Here is a tiny trained network, its code and every weight. The questions are about switching its units off for an input and a target symbol, where a switched-off unit gives its printed mean instead of its output.

import numpy as np


def w(rows, s, z=0):
    codes = np.array(rows[::2]) - 128.0
    scale = np.full(codes.shape[1], s)
    scale[-1] = z or s
    return codes * scale


def f(y):
    return np.maximum(y, 0)


def softmax(a):
    e = np.exp(a - a.max(-1, keepdims=True))
    return e / e.sum(-1, keepdims=True)


def log_softmax(a):
    a = a - a.max(-1, keepdims=True)
    return a - np.log(np.exp(a).sum(-1, keepdims=True))


def net(x, mask):
    ids = ['βεζθπστ'.index(c) for c in x.split()]
    T = len(ids)
    res = E[ids] + P[:T]
    u = 0
    for l in range(2):
        q, k, v = (res @ M[l].T for M in (Q, K, V))
        z = softmax(np.where(np.tri(T) > 0, q @ k.T / 3**0.5, -1e9)) @ v
        res = res + np.where(mask[u], z, O[l][:, -1]) @ O[l][:, :-1]
        u += 1
        y = f(res @ A[l][:, :-1].T + A[l][:, -1])
        res = res + np.where(mask[u : u + 4], y, B[l][:, -1]) @ B[l][:, :-1]
        u += 4
    return log_softmax(res[-1] @ U[:, :-1].T + U[:, -1])


Q, K, V, O, A, B = {}, {}, {}, {}, {}, {}
E = w([
[210,98,161,188,207,64,119,170,139],'β',
[179,223,74,116,85,90,160,149,117],'ε',
[163,186,148,132,167,52,119,114,191],'ζ',
[34,180,78,99,141,74,163,80,101],'θ',
[109,153,225,106,126,134,204,102,166],'π',
[134,152,1,197,137,10,177,74,120],'σ',
[108,62,126,78,239,56,145,118,57],'τ',
],0.018)
P = w([
[158,172,211,99,19,108,2,37,5],'0',
[111,216,215,124,184,100,179,145,72],'1',
[139,201,191,117,181,145,167,124,109],'2',
[96,126,150,123,102,114,57,170,98],'3',
[94,126,116,107,44,96,95,153,131],'4',
[113,159,103,92,78,105,158,128,129],'5',
[83,175,117,132,229,159,142,135,89],'6',
[92,156,91,77,162,115,148,113,163],'7',
[91,98,131,58,72,55,158,142,159],'8',
],0.0068)
Q[0] = w([
[108,66,85,127,111,209,83,54,149],'L0H1',
[85,169,163,170,151,2,178,112,96],'L0H1',
[133,207,141,65,136,38,137,82,50],'L0H1',
],0.0097)
K[0] = w([
[135,171,247,82,51,188,87,134,159],'L0H1',
[123,152,2,113,95,176,193,174,171],'L0H1',
[171,62,9,190,173,101,98,96,163],'L0H1',
],0.0085)
V[0] = w([
[208,67,160,49,183,164,67,148,55],'L0H1',
[134,219,145,1,103,187,75,144,102],'L0H1',
[115,176,167,155,220,105,104,75,141],'L0H1',
],0.0078)
O[0] = w([
[175,182,171,104,249,105,138,145,77,2],'L0H1',
[124,244,139,2,78,81,219,125,107,85],'L0H1',
[103,143,113,163,88,116,112,153,91,191],'L0H1',
],0.0097,0.0069)
A[0] = w([
[138,133,121,35,115,116,138,159,116,172],'L0N1',
[98,111,162,153,110,160,140,157,117,253],'L0N2',
[177,126,125,166,112,93,141,244,100,154],'L0N3',
[178,137,158,141,85,141,155,171,106,229],'L0N4',
],0.011,0.0022)
B[0] = w([
[93,160,145,48,143,173,58,99,136,254],'L0N1',
[44,94,95,191,213,154,80,215,178,174],'L0N2',
[130,175,97,132,233,153,203,79,180,216],'L0N3',
[121,176,182,213,254,165,148,53,42,199],'L0N4',
],0.0091,0.0093)
Q[1] = w([
[73,254,78,116,154,108,127,139,136],'L1H1',
[134,83,129,159,105,53,134,120,202],'L1H1',
[142,176,155,25,188,120,169,147,46],'L1H1',
],0.0073)
K[1] = w([
[139,107,45,41,126,228,154,254,138],'L1H1',
[171,119,48,135,175,210,116,154,86],'L1H1',
[168,138,82,88,192,202,156,215,239],'L1H1',
],0.0069)
V[1] = w([
[78,72,5,138,139,127,125,143,95],'L1H1',
[238,163,58,156,92,152,132,129,72],'L1H1',
[149,139,102,146,116,1,113,160,166],'L1H1',
],0.0094)
O[1] = w([
[125,159,110,78,151,191,190,147,88,1],'L1H1',
[119,180,156,104,212,128,252,60,245,120],'L1H1',
[115,212,138,115,110,115,53,137,155,43],'L1H1',
],0.014,0.0099)
A[1] = w([
[27,146,22,118,171,171,122,82,165,208],'L1N1',
[145,1,138,157,73,18,121,213,202,3],'L1N2',
[170,194,195,53,190,125,231,100,62,116],'L1N3',
[40,139,126,125,94,165,227,93,222,70],'L1N4',
],0.0052,0.004)
B[1] = w([
[122,167,197,76,94,158,196,112,119,239],'L1N1',
[153,147,122,49,113,2,123,60,119,253],'L1N2',
[78,103,194,12,121,252,95,84,137,207],'L1N3',
[108,95,166,133,218,112,53,123,67,198],'L1N4',
],0.0095,0.013)
U = w([
[76,137,146,98,85,127,218,174,80,35],'β',
[167,72,115,145,235,112,219,120,188,123],'ε',
[76,228,95,131,170,84,92,158,197,185],'ζ',
[127,62,255,213,78,178,143,154,104,255],'θ',
[150,92,31,39,252,132,85,148,102,28],'π',
[159,124,185,66,111,160,188,83,160,228],'σ',
[89,43,115,185,116,236,149,111,185,68],'τ',
],0.0052,0.0021)

Each question gives the input, a string of symbols that net reads in full, and the target symbol t.
The units are the heads (3 rows each of Q, K, V and O) and the neurons (one row each of A and B). Each row of codes is followed by its name. A weight is (code - 128) times the scale printed after its matrix; where a second scale follows, it is the last column's (O, A, B and U).
mask holds one flag per unit, layer by layer, with each layer's heads first. A switched-off unit (its flag False) gives its mean, the last column of its rows in O or B, instead of its output. The means were averaged over made-up inputs and are rounded, as every weight is.
A unit's drop is (log p(t) with every unit on - log p(t) with that unit switched off) / (log p(t) with every unit on - log p(t) with every unit switched off).
The circuit of an input: a set's keep is (log p(t) with only the set's units on - log p(t) with every unit switched off) / (log p(t) with every unit on - log p(t) with every unit switched off). Starting from all 10 units, units are removed one at a time, each time the one whose removal leaves the highest keep (on an exact tie, the one counted first), for as long as the keep stays at least 0.8.
circuit, biggest first: the units of the circuit, biggest drop first
top k neurons: the k neurons with the biggest drops, biggest first
k most important neurons of layer l: the k neurons of layer l with the biggest drops, biggest first
input τ ε π, target θ: circuit, biggest first -> [L1H1 L0N4]
input θ ε ε τ ε τ, target σ: top 2 neurons -> [L0N3 L0N2]
input ε θ ζ τ θ σ, target ε: circuit, biggest first -> [L0N4 L0H1 L1N2 L1H1]
input τ ε σ ε ε ε ε τ, target τ: top 4 neurons -> [L0N2 L0N3 L0N1 L1N2]
input τ ε σ ε ε ε ζ ε β, target τ: circuit, biggest first -> [L0H1]
input τ ε ε ε θ ζ ε π, target θ: circuit, biggest first -> [L1H1 L0N4 L0H1 L1N2]
input ε ε ε ε τ ε, target π: circuit, biggest first -> [L0H1 L0N4 L1H1]
input π ε ζ ε ε σ, target π: top 4 neurons -> [L1N2 L0N4 L0N2 L0N3]
input τ σ ζ ε ζ π, target τ: top 3 neurons -> [L0N2 L0N1 L0N3]
input ε ζ ε, target ζ: circuit, biggest first -> [L1H1 L0N4 L0H1]
input ζ σ σ ε τ ζ ζ, target ζ: top 4 neurons -> [L0N4 L0N2 L0N3 L1N2]
input β π ε ε τ σ, target β: circuit, biggest first -> [L0N3 L1H1 L1N1 L0H1]
input τ σ θ τ, target τ: 2 most important neurons of layer 0 -> [L0N2 L0N1]
input ζ σ ε ε τ τ, target ζ: top 2 neurons -> [L0N4 L0N2]
input τ τ ε σ, target τ: top 3 neurons -> [L0N2 L0N3 L0N1]
input σ ζ β, target σ: 2 most important neurons of layer 0 -> [L0N3 L0N1]
input ε β σ β, target ε: circuit, biggest first -> [L0N4 L0H1 L1N2 L1H1]
input σ ζ ζ τ, target σ: circuit, biggest first -> [L1H1 L1N1 L0H1]
input τ π ε σ σ τ ζ τ ε, target τ: top 3 neurons -> [L0N2 L1N2 L0N3]
input τ β σ ε β ε τ β, target τ: 2 most important neurons of layer 1 -> [L1N2 L1N4]
input τ ε β ε τ ε π σ π, target τ: 3 most important neurons of layer 0 -> [L0N3 L0N2 L0N1]
input β ε θ ε ζ ε θ ζ ε, target β: top 2 neurons -> [L0N4 L1N4]
input ε θ ε ε ζ ζ σ ε ε, target ε: top 4 neurons -> [L0N4 L0N2 L1N2 L1N3]
input π τ σ π, target π: top 4 neurons -> [L1N2 L0N4 L0N2 L1N1]
